Here is a tiny trained network, its code and every weight. The questions are about switching its units off for an input and a target symbol, where a switched-off unit gives its printed mean instead of its output.

import numpy as np


def w(rows, s, z=0):
    codes = np.array(rows[::2]) - 128.0
    scale = np.full(codes.shape[1], s)
    scale[-1] = z or s
    return codes * scale


def norm(h):
    return h / np.sqrt((h * h).mean(-1, keepdims=True) + 1e-5)


def f(y):
    return np.maximum(y, 0)


def softmax(a):
    e = np.exp(a - a.max(-1, keepdims=True))
    return e / e.sum(-1, keepdims=True)


def log_softmax(a):
    a = a - a.max(-1, keepdims=True)
    return a - np.log(np.exp(a).sum(-1, keepdims=True))


def net(x, mask):
    ids = ['ΔΦαγζηλμξσω'.index(c) for c in x.split()]
    T = len(ids)
    res = E[ids] + P[:T]
    r = norm(res)
    for j in range(3):
        rows = slice(4 * j, 4 * j + 4)
        q, k, v = (r @ M[0][rows].T for M in (Q, K, V))
        z = softmax(np.where(np.tri(T) > 0, q @ k.T / 4**0.5, -1e9)) @ v
        o = O[0][rows]
        res = res + np.where(mask[j], z, o[:, -1]) @ o[:, :-1]
    y = f(norm(res) @ A[0][:, :-1].T + A[0][:, -1])
    res = res + np.where(mask[3:19], y, B[0][:, -1]) @ B[0][:, :-1]
    return log_softmax(norm(res)[-1] @ U[:, :-1].T + U[:, -1])


Q, K, V, O, A, B = {}, {}, {}, {}, {}, {}
E = w([
[151,153,139,188,147,196],'Δ',
[220,152,183,6,177,56],'Φ',
[185,106,175,144,222,121],'α',
[130,106,95,188,110,156],'γ',
[117,42,72,116,102,64],'ζ',
[123,170,137,150,138,198],'η',
[99,100,98,176,129,157],'λ',
[167,158,120,160,108,184],'μ',
[115,104,107,183,134,150],'ξ',
[93,107,117,172,144,158],'σ',
[65,84,131,101,152,89],'ω',
],0.012)
P = w([
[132,15,112,3,150,154],'0',
[130,29,169,47,91,129],'1',
[122,73,86,59,165,134],'2',
[112,63,184,91,70,102],'3',
[107,111,87,102,152,114],'4',
[90,97,193,139,54,83],'5',
[103,150,84,145,148,94],'6',
[62,155,192,175,52,62],'7',
[98,125,105,183,138,85],'8',
],0.0076)
Q[0] = w([
[89,121,95,179,133,130],'head 1',
[182,124,154,94,172,64],'head 1',
[128,129,106,118,157,73],'head 1',
[85,105,134,115,131,14],'head 1',
[140,104,153,176,105,158],'head 2',
[80,159,127,144,146,190],'head 2',
[173,142,145,150,141,172],'head 2',
[151,161,136,88,108,132],'head 2',
[145,126,65,60,202,101],'head 3',
[160,146,47,171,221,146],'head 3',
[128,186,102,107,166,142],'head 3',
[182,127,163,6,98,100],'head 3',
],0.015)
K[0] = w([
[79,180,147,170,90,99],'head 1',
[191,104,216,125,217,129],'head 1',
[215,152,174,163,118,118],'head 1',
[196,237,180,138,173,146],'head 1',
[96,121,58,162,162,99],'head 2',
[91,81,95,199,81,141],'head 2',
[67,15,96,117,151,100],'head 2',
[179,89,127,38,102,116],'head 2',
[140,93,208,101,64,211],'head 3',
[93,101,248,154,53,94],'head 3',
[165,45,171,122,78,114],'head 3',
[141,26,111,66,159,215],'head 3',
],0.011)
V[0] = w([
[148,102,161,198,189,80],'head 1',
[184,117,116,88,129,15],'head 1',
[58,122,65,120,62,62],'head 1',
[76,115,135,68,127,168],'head 1',
[69,163,119,150,77,133],'head 2',
[138,159,158,137,190,192],'head 2',
[127,99,154,163,128,199],'head 2',
[83,129,130,112,138,60],'head 2',
[97,134,77,18,115,83],'head 3',
[233,103,125,142,103,55],'head 3',
[133,103,4,172,102,104],'head 3',
[109,82,185,152,254,90],'head 3',
],0.0082)
O[0] = w([
[30,92,152,83,213,255,177],'head 1',
[45,52,137,151,130,102,47],'head 1',
[156,140,93,106,184,68,162],'head 1',
[150,161,67,117,80,100,206],'head 1',
[192,141,71,96,87,65,86],'head 2',
[128,181,143,104,96,135,111],'head 2',
[173,131,129,140,74,177,252],'head 2',
[135,149,74,111,174,161,105],'head 2',
[143,199,85,187,236,62,112],'head 3',
[136,16,249,216,183,140,40],'head 3',
[195,62,80,125,184,141,215],'head 3',
[4,153,127,111,179,250,231],'head 3',
],0.0064,0.0037)
A[0] = w([
[181,207,128,206,135,159,168],'neuron 1',
[201,79,171,68,202,111,133],'neuron 2',
[144,148,201,91,75,188,129],'neuron 3',
[102,74,147,173,190,199,117],'neuron 4',
[125,89,97,180,119,173,97],'neuron 5',
[115,127,205,219,181,91,141],'neuron 6',
[140,61,210,97,117,173,125],'neuron 7',
[37,109,167,116,165,116,151],'neuron 8',
[122,92,115,131,151,175,127],'neuron 9',
[183,128,109,132,207,113,137],'neuron 10',
[18,169,128,121,196,96,123],'neuron 11',
[163,139,107,105,151,126,69],'neuron 12',
[113,161,146,167,123,45,254],'neuron 13',
[156,116,201,2,196,93,118],'neuron 14',
[171,104,116,50,188,193,96],'neuron 15',
[205,93,116,58,117,81,178],'neuron 16',
],0.0085,0.0076)
B[0] = w([
[74,119,125,137,137,94,215],'neuron 1',
[80,209,140,64,106,167,192],'neuron 2',
[146,58,115,108,149,100,203],'neuron 3',
[125,84,107,147,111,111,247],'neuron 4',
[142,185,157,120,118,107,186],'neuron 5',
[68,95,56,106,93,117,190],'neuron 6',
[137,163,119,111,163,172,203],'neuron 7',
[112,185,136,166,141,146,230],'neuron 8',
[131,120,146,121,107,125,219],'neuron 9',
[176,127,128,57,146,185,202],'neuron 10',
[162,177,177,139,106,125,221],'neuron 11',
[155,146,97,145,130,126,133],'neuron 12',
[126,102,198,91,127,77,220],'neuron 13',
[88,246,101,150,153,135,169],'neuron 14',
[142,110,130,211,95,72,223],'neuron 15',
[109,144,175,147,192,141,255],'neuron 16',
],0.011,0.0047)
U = w([
[169,100,163,64,39,205,173],'Δ',
[27,105,153,184,104,41,63],'Φ',
[67,113,169,186,130,246,82],'α',
[238,158,204,108,157,206,73],'γ',
[113,72,87,82,218,69,129],'ζ',
[150,184,147,62,35,58,181],'η',
[215,157,59,179,217,143,63],'λ',
[175,96,244,144,113,67,247],'μ',
[169,58,126,231,81,122,253],'ξ',
[96,181,19,129,60,151,71],'σ',
[112,244,144,125,175,99,93],'ω',
],0.013,0.0024)

Each question gives the input, a string of symbols that net reads in full, and the target symbol t.
The units are the heads (4 rows each of Q, K, V and O) and the neurons (one row each of A and B). Each row of codes is followed by its name. A weight is (code - 128) times the scale printed after its matrix; where a second scale follows, it is the last column's (O, A, B and U).
mask holds one flag per unit, heads first, then neurons. A switched-off unit (its flag False) gives its mean, the last column of its rows in O or B, instead of its output. The means were averaged over made-up inputs and are rounded, as every weight is.
A unit's drop is (log p(t) with every unit on - log p(t) with that unit switched off) / (log p(t) with every unit on - log p(t) with every unit switched off).
The circuit of an input: a set's keep is (log p(t) with only the set's units on - log p(t) with every unit switched off) / (log p(t) with every unit on - log p(t) with every unit switched off). Starting from the 12 units with the biggest drops (on a tie, the unit counted first), units are removed one at a time, each time the one whose removal leaves the highest keep (on an exact tie, the one counted first), for as long as the keep stays at least 0.8.
units of the circuit, in order: the units of the circuit, biggest drop first
top k neurons: the k neurons with the biggest drops, biggest first
heads that matter: for each layer, one digit per head in row order, 1 if its drop is at least 0.15 and else 0, layers parted by /
drop of u: that unit's drop, to one decimal
input Φ ω σ γ, target σ: units of the circuit, in order : [head 3]
input λ ζ λ σ Φ η, target Φ: heads that matter : 000
input γ Δ ζ, target Δ: heads that matter : 000
input α Φ γ λ γ, target λ: top 2 neurons : [neuron 2; neuron 11]
input η ξ ξ Φ ζ, target Φ: heads that matter : 100
input ζ α ζ ζ ξ, target ζ: top 2 neurons : [neuron 10; neuron 6]
input σ ξ σ ξ λ μ μ γ σ, target γ: heads that matter : 101
input γ Δ ω ξ ζ η, target ζ: heads that matter : 001
input ζ σ μ λ σ σ ζ α ζ, target α: heads that matter : 100
input μ σ λ α ζ σ ω ω, target α: heads that matter : 100
input λ η α σ Δ η, target Δ: units of the circuit, in order : [head 3; neuron 3]
input Φ ζ ζ λ ξ σ η ξ σ, target ξ: heads that matter : 101
input ω γ γ λ σ ω λ ζ ζ, target ζ: heads that matter : 000
input γ μ λ ζ η, target ζ: heads that matter : 001
input λ ξ η ω γ λ ω, target η: heads that matter : 100
input ω ω λ, target ω: units of the circuit, in order : [head 3; neuron 11]
input Φ ζ σ, target ζ: heads that matter : 101
input η σ Φ, target ω: heads that matter : 000
input Φ γ λ η, target λ: heads that matter : 101
input λ σ σ μ μ γ λ ξ γ, target ξ: units of the circuit, in order : [head 3; head 1; neuron 2; neuron 15]
input ω λ μ σ, target μ: top neuron : [neuron 16]
input α σ σ σ η η ζ λ λ, target λ: top neuron : [neuron 16]
input λ ξ γ η γ σ σ σ, target σ: drop of head 3 : 1.3
input σ ζ α μ γ μ ξ σ ζ, target μ: drop of neuron 16 : 0.1
input λ σ σ σ ζ ζ σ, target ζ: drop of head 3 : 1.1
input σ σ γ λ ω σ σ λ, target σ: drop of head 3 : 1.5
input σ ζ γ η, target γ: top neuron : [neuron 10]
